Here is a tiny trained network, its code and every weight. The questions are about switching its units off for an input and a class, where a switched-off unit gives its printed mean instead of its output.

import numpy as np


def w(rows, s, z=0):
    codes = np.array(rows[::2]) - 128.0
    scale = np.full(codes.shape[1], s)
    scale[-1] = z or s
    return codes * scale


def norm(h):
    return h / np.sqrt((h * h).mean(-1, keepdims=True) + 1e-5)


def f(y):
    return np.maximum(y, 0)


def log_softmax(a):
    a = a - a.max(-1, keepdims=True)
    return a - np.log(np.exp(a).sum(-1, keepdims=True))


def net(x, mask):
    res = np.array(x, float).reshape(1, 3) / 4 @ E
    u = 0
    for l in range(2):
        y = f(norm(res) @ A[l][:, :-1].T + A[l][:, -1])
        res = res + np.where(mask[u : u + 13], y, B[l][:, -1]) @ B[l][:, :-1]
        u += 13
    return log_softmax(norm(res)[-1] @ U[:, :-1].T + U[:, -1])


A, B = {}, {}
E = w([
[229,76,60,199,87,109,143,96,36],'x0',
[3,187,146,212,88,189,87,71,35],'x1',
[28,67,119,73,222,23,95,107,19],'x2',
],0.0072)
A[0] = w([
[159,105,41,147,73,104,93,114,103,140],'L0N1',
[156,194,149,158,90,173,203,181,210,29],'L0N2',
[200,90,42,245,56,154,178,98,145,72],'L0N3',
[137,209,201,253,14,201,146,126,179,94],'L0N4',
[190,125,73,201,49,139,152,151,116,67],'L0N5',
[115,45,116,63,169,96,85,160,94,95],'L0N6',
[132,21,80,145,124,103,127,65,68,15],'L0N7',
[147,157,100,112,77,141,112,74,110,1],'L0N8',
[100,175,163,177,75,181,65,158,76,84],'L0N9',
[79,178,167,204,40,206,79,25,128,69],'L0N10',
[210,129,92,120,67,195,159,176,199,78],'L0N11',
[217,100,79,187,105,100,146,64,57,150],'L0N12',
[83,162,159,161,125,177,51,69,62,76],'L0N13',
],0.0073,0.0046)
B[0] = w([
[169,68,111,151,143,139,156,96,100,181],'L0N1',
[131,145,148,219,195,57,123,143,106,193],'L0N2',
[90,105,135,37,91,209,71,191,72,214],'L0N3',
[143,134,72,100,114,87,180,61,193,254],'L0N4',
[147,93,134,30,96,191,44,126,120,189],'L0N5',
[134,128,108,65,101,127,182,98,189,184],'L0N6',
[146,213,120,166,181,62,157,147,170,172],'L0N7',
[67,118,100,130,121,166,103,77,115,135],'L0N8',
[117,144,79,98,110,132,204,79,158,189],'L0N9',
[95,166,54,84,136,123,196,82,152,226],'L0N10',
[144,97,255,191,138,130,69,151,101,209],'L0N11',
[210,31,107,114,170,140,185,83,58,220],'L0N12',
[111,118,190,177,72,138,30,240,75,193],'L0N13',
],0.0077,0.0096)
A[1] = w([
[150,97,91,144,118,109,205,89,51,83],'L1N1',
[126,115,85,131,120,193,166,105,165,55],'L1N2',
[120,101,133,252,147,121,113,108,49,53],'L1N3',
[144,144,179,163,147,125,135,139,152,36],'L1N4',
[86,166,110,94,101,103,163,120,156,107],'L1N5',
[116,173,153,177,128,135,131,135,195,105],'L1N6',
[53,189,151,135,83,126,99,166,121,97],'L1N7',
[82,138,159,157,159,121,85,112,41,109],'L1N8',
[147,106,122,159,82,185,143,88,62,89],'L1N9',
[102,135,160,119,115,109,107,100,210,125],'L1N10',
[147,83,127,89,128,129,67,168,71,181],'L1N11',
[132,125,194,89,158,69,92,148,182,69],'L1N12',
[134,154,174,178,152,105,110,160,169,2],'L1N13',
],0.012,0.0054)
B[1] = w([
[147,175,86,212,134,57,88,112,112,255],'L1N1',
[133,147,50,89,109,121,102,97,135,185],'L1N2',
[149,187,109,188,83,123,80,249,214,179],'L1N3',
[98,95,127,190,144,153,85,135,108,155],'L1N4',
[163,109,208,82,144,129,145,185,166,221],'L1N5',
[164,151,69,194,87,80,190,144,166,194],'L1N6',
[171,71,169,142,224,151,201,46,124,194],'L1N7',
[112,99,143,209,120,244,131,164,111,196],'L1N8',
[45,143,140,91,115,138,24,156,108,224],'L1N9',
[111,152,118,153,104,75,142,196,167,216],'L1N10',
[102,178,197,144,125,120,201,112,246,253],'L1N11',
[84,159,73,127,100,153,44,127,1,209],'L1N12',
[125,127,65,224,83,143,83,141,81,159],'L1N13',
],0.0095,0.0076)
U = w([
[129,153,117,230,104,120,83,195,115,255],'0',
[213,62,249,90,110,187,104,146,143,77],'1',
[99,182,99,126,111,111,250,103,232,40],'2',
[117,145,44,79,61,186,86,53,98,79],'3',
[84,152,144,19,148,72,126,192,129,74],'4',
[201,98,84,130,185,41,172,55,102,165],'5',
[72,100,205,145,191,215,190,109,114,163],'6',
],0.018,0.0019)

Each question gives the input, the list of numbers given to net, and the class t.
The units are the neurons (one row each of A and B). Each row of codes is followed by its name. A weight is (code - 128) times the scale printed after its matrix; where a second scale follows, it is the last column's (A, B and U).
mask holds one flag per neuron, layer by layer. A switched-off neuron (its flag False) gives its mean, the last column of its row in B, instead of its output. The means were averaged over made-up inputs and are rounded, as every weight is.
A unit's drop is (log p(t) with every unit on - log p(t) with that unit switched off) / (log p(t) with every unit on - log p(t) with every unit switched off).
unit that matters most: the unit with the biggest drop
k most important neurons: the k neurons with the biggest drops, biggest first
top k neurons in layer l: the k neurons of layer l with the biggest drops, biggest first
drop when u is switched off: that unit's drop, to one decimal
input [0,2,-5], class 2: 3 most important neurons : L0N4, L0N12, L0N2
input [4,0,-7], class 1: unit that matters most : L0N11
input [7,6,0], class 3: 3 most important neurons : L0N10, L0N11, L0N2
input [-3,0,-2], class 0: 2 most important neurons : L0N2, L0N11
input [-8,-3,0], class 0: 2 most important neurons : L0N3, L0N10
input [0,-3,4], class 4: 2 most important neurons : L0N12, L0N4
input [-6,1,2], class 6: 2 most important neurons : L0N4, L1N7
input [1,-5,-8], class 1: 2 most important neurons : L0N3, L0N5
input [-4,1,2], class 6: 2 most important neurons : L0N4, L1N7
input [-1,-7,0], class 0: 2 most important neurons : L0N12, L0N3
input [0,-4,3], class 4: 4 most important neurons : L0N12, L0N4, L0N1, L0N10
input [0,-5,-6], class 0: 2 most important neurons : L0N2, L0N12
input [6,1,-7], class 3: top 2 neurons in layer 0 : L0N4, L0N13
input [-1,-8,-6], class 0: unit that matters most : L0N12
input [-2,1,6], class 6: top 2 neurons in layer 0 : L0N4, L0N10
input [1,-6,-3], class 1: drop when L1N1 is switched off : 0.2
input [4,0,-2], class 1: drop when L1N11 is switched off : 0.1
input [-4,8,5], class 6: drop when L1N7 is switched off : 0.2
